Below is a small trained network, with its code and all its weights. Each question gives an input and a class and asks what happens when units are switched off, that is, made to give their printed mean instead of their output.

import numpy as np


def w(rows, s, z=0):
    codes = np.array(rows[::2]) - 128.0
    scale = np.full(codes.shape[1], s)
    scale[-1] = z or s
    return codes * scale


def f(y):
    return np.maximum(y, 0)


def log_softmax(a):
    a = a - a.max(-1, keepdims=True)
    return a - np.log(np.exp(a).sum(-1, keepdims=True))


def net(x, mask):
    res = np.array(x, float).reshape(1, 6) / 4 @ E
    y = f(res @ A[0][:, :-1].T + A[0][:, -1])
    res = res + np.where(mask, y, B[0][:, -1]) @ B[0][:, :-1]
    return log_softmax(res[-1] @ U[:, :-1].T + U[:, -1])


A, B = {}, {}
E = w([
[112,56,128,206,225,72,210,171,77,140,198,67],'x0',
[190,208,99,70,211,195,134,218,200,217,195,100],'x1',
[128,129,127,129,126,126,129,127,129,131,130,131],'x2',
[223,113,189,35,166,40,129,128,48,203,79,191],'x3',
[126,135,129,129,130,127,130,130,126,124,127,131],'x4',
[219,175,3,164,32,177,223,166,67,164,7,100],'x5',
],0.0071)
A[0] = w([
[86,27,153,220,247,49,213,181,78,129,228,51,107],'neuron 1',
[29,133,123,206,129,197,108,108,216,63,202,70,6],'neuron 2',
[163,206,138,52,230,183,88,223,231,204,213,110,141],'neuron 3',
[117,173,156,58,74,173,40,90,192,104,111,183,94],'neuron 4',
[216,95,222,10,204,2,111,105,26,223,100,213,90],'neuron 5',
[57,28,188,192,55,35,85,20,50,20,77,176,151],'neuron 6',
[115,172,148,75,83,162,48,89,182,114,110,160,63],'neuron 7',
[43,85,215,102,209,88,33,91,208,88,233,154,70],'neuron 8',
[144,105,89,171,172,112,199,153,78,151,129,62,85],'neuron 9',
[88,98,207,82,194,73,45,99,178,117,206,163,63],'neuron 10',
],0.0057,0.0015)
B[0] = w([
[124,221,253,27,104,57,25,94,217,114,41,246,237],'neuron 1',
[85,24,81,180,109,204,74,186,201,35,172,70,209],'neuron 2',
[56,146,138,97,229,138,207,26,62,230,213,68,240],'neuron 3',
[117,199,198,59,122,81,64,98,180,116,83,191,188],'neuron 4',
[72,7,60,198,103,236,46,207,235,11,203,54,245],'neuron 5',
[51,149,114,80,241,162,202,12,56,231,220,67,240],'neuron 6',
[119,175,193,76,131,83,88,124,176,121,93,188,175],'neuron 7',
[220,155,56,203,44,50,195,193,46,163,47,122,245],'neuron 8',
[146,186,177,93,94,83,96,135,158,114,62,195,179],'neuron 9',
[203,154,71,194,63,62,183,187,71,154,50,114,219],'neuron 10',
],0.0058,0.011)
U = w([
[48,147,140,70,250,148,226,24,39,233,250,63,247],'0',
[119,213,254,36,104,79,14,114,219,94,44,255,2],'1',
[82,12,53,208,97,205,35,216,228,7,223,54,126],'2',
[246,184,18,205,13,91,240,204,17,183,10,118,43],'3',
],0.01,0.00076)

Each question gives the input, the list of numbers given to net, and the class t.
The units are the neurons (one row each of A and B). Each row of codes is followed by its name. A weight is (code - 128) times the scale printed after its matrix; where a second scale follows, it is the last column's (A, B and U).
mask holds one flag per neuron, in row order. A switched-off neuron (its flag False) gives its mean, the last column of its row in B, instead of its output. The means were averaged over made-up inputs and are rounded, as every weight is.
A unit's drop is (log p(t) with every unit on - log p(t) with that unit switched off) / (log p(t) with every unit on - log p(t) with every unit switched off).
The circuit of an input: a set's keep is (log p(t) with only the set's units on - log p(t) with every unit switched off) / (log p(t) with every unit on - log p(t) with every unit switched off). Starting from all 10 units, units are removed one at a time, each time the one whose removal leaves the highest keep (on an exact tie, the one counted first), for as long as the keep stays at least 0.8.
units of the circuit, in order: the units of the circuit, biggest drop first
most important unit: the unit with the biggest drop
k most important neurons: the k neurons with the biggest drops, biggest first
drop of u: that unit's drop, to one decimal
input [-5,0,-7,5,0,5], class 1: 3 most important neurons : [neuron 8; neuron 2; neuron 10]
input [3,3,-7,-6,5,6], class 2: 2 most important neurons : [neuron 8; neuron 10]
input [-8,4,3,1,-3,7], class 1: units of the circuit, in order : [neuron 8]
input [-8,-7,-7,3,8,5], class 1: 3 most important neurons : [neuron 3; neuron 4; neuron 7]
input [-1,-7,-7,-1,5,7], class 0: 3 most important neurons : [neuron 6; neuron 8; neuron 10]
input [-4,6,-1,6,-8,4], class 0: 4 most important neurons : [neuron 3; neuron 2; neuron 1; neuron 8]
input [7,6,-1,7,-2,4], class 1: 4 most important neurons : [neuron 1; neuron 9; neuron 6; neuron 2]
input [-7,-7,-3,0,0,6], class 0: 3 most important neurons : [neuron 6; neuron 1; neuron 8]
input [3,3,8,1,-4,-4], class 3: units of the circuit, in order : [neuron 8; neuron 10]
input [3,-6,1,6,6,2], class 0: 2 most important neurons : [neuron 6; neuron 2]
input [5,-6,7,7,2,1], class 2: 2 most important neurons : [neuron 5; neuron 3]
input [1,1,3,0,-3,-2], class 3: 2 most important neurons : [neuron 6; neuron 5]
input [-8,-4,6,-7,-2,5], class 1: 3 most important neurons : [neuron 5; neuron 4; neuron 7]
input [-6,-1,4,6,-4,-7], class 3: 4 most important neurons : [neuron 8; neuron 10; neuron 1; neuron 2]
input [6,7,8,-6,2,0], class 0: most important unit : neuron 3
input [2,-8,5,-7,7,7], class 0: 2 most important neurons : [neuron 6; neuron 5]
input [-6,7,-3,-5,-8,4], class 0: 3 most important neurons : [neuron 3; neuron 1; neuron 5]
input [2,6,-1,4,-7,4], class 0: 2 most important neurons : [neuron 3; neuron 8]
input [2,-1,7,8,6,-2], class 2: drop of neuron 5 : 0.8
input [-7,5,-8,8,-8,3], class 2: drop of neuron 5 : 1.1
input [7,-5,3,3,4,-1], class 1: drop of neuron 1 : 2.1
input [1,-8,1,-4,-1,2], class 0: drop of neuron 6 : 0.9
input [-5,-1,5,7,8,-1], class 2: units of the circuit, in order : [neuron 5]
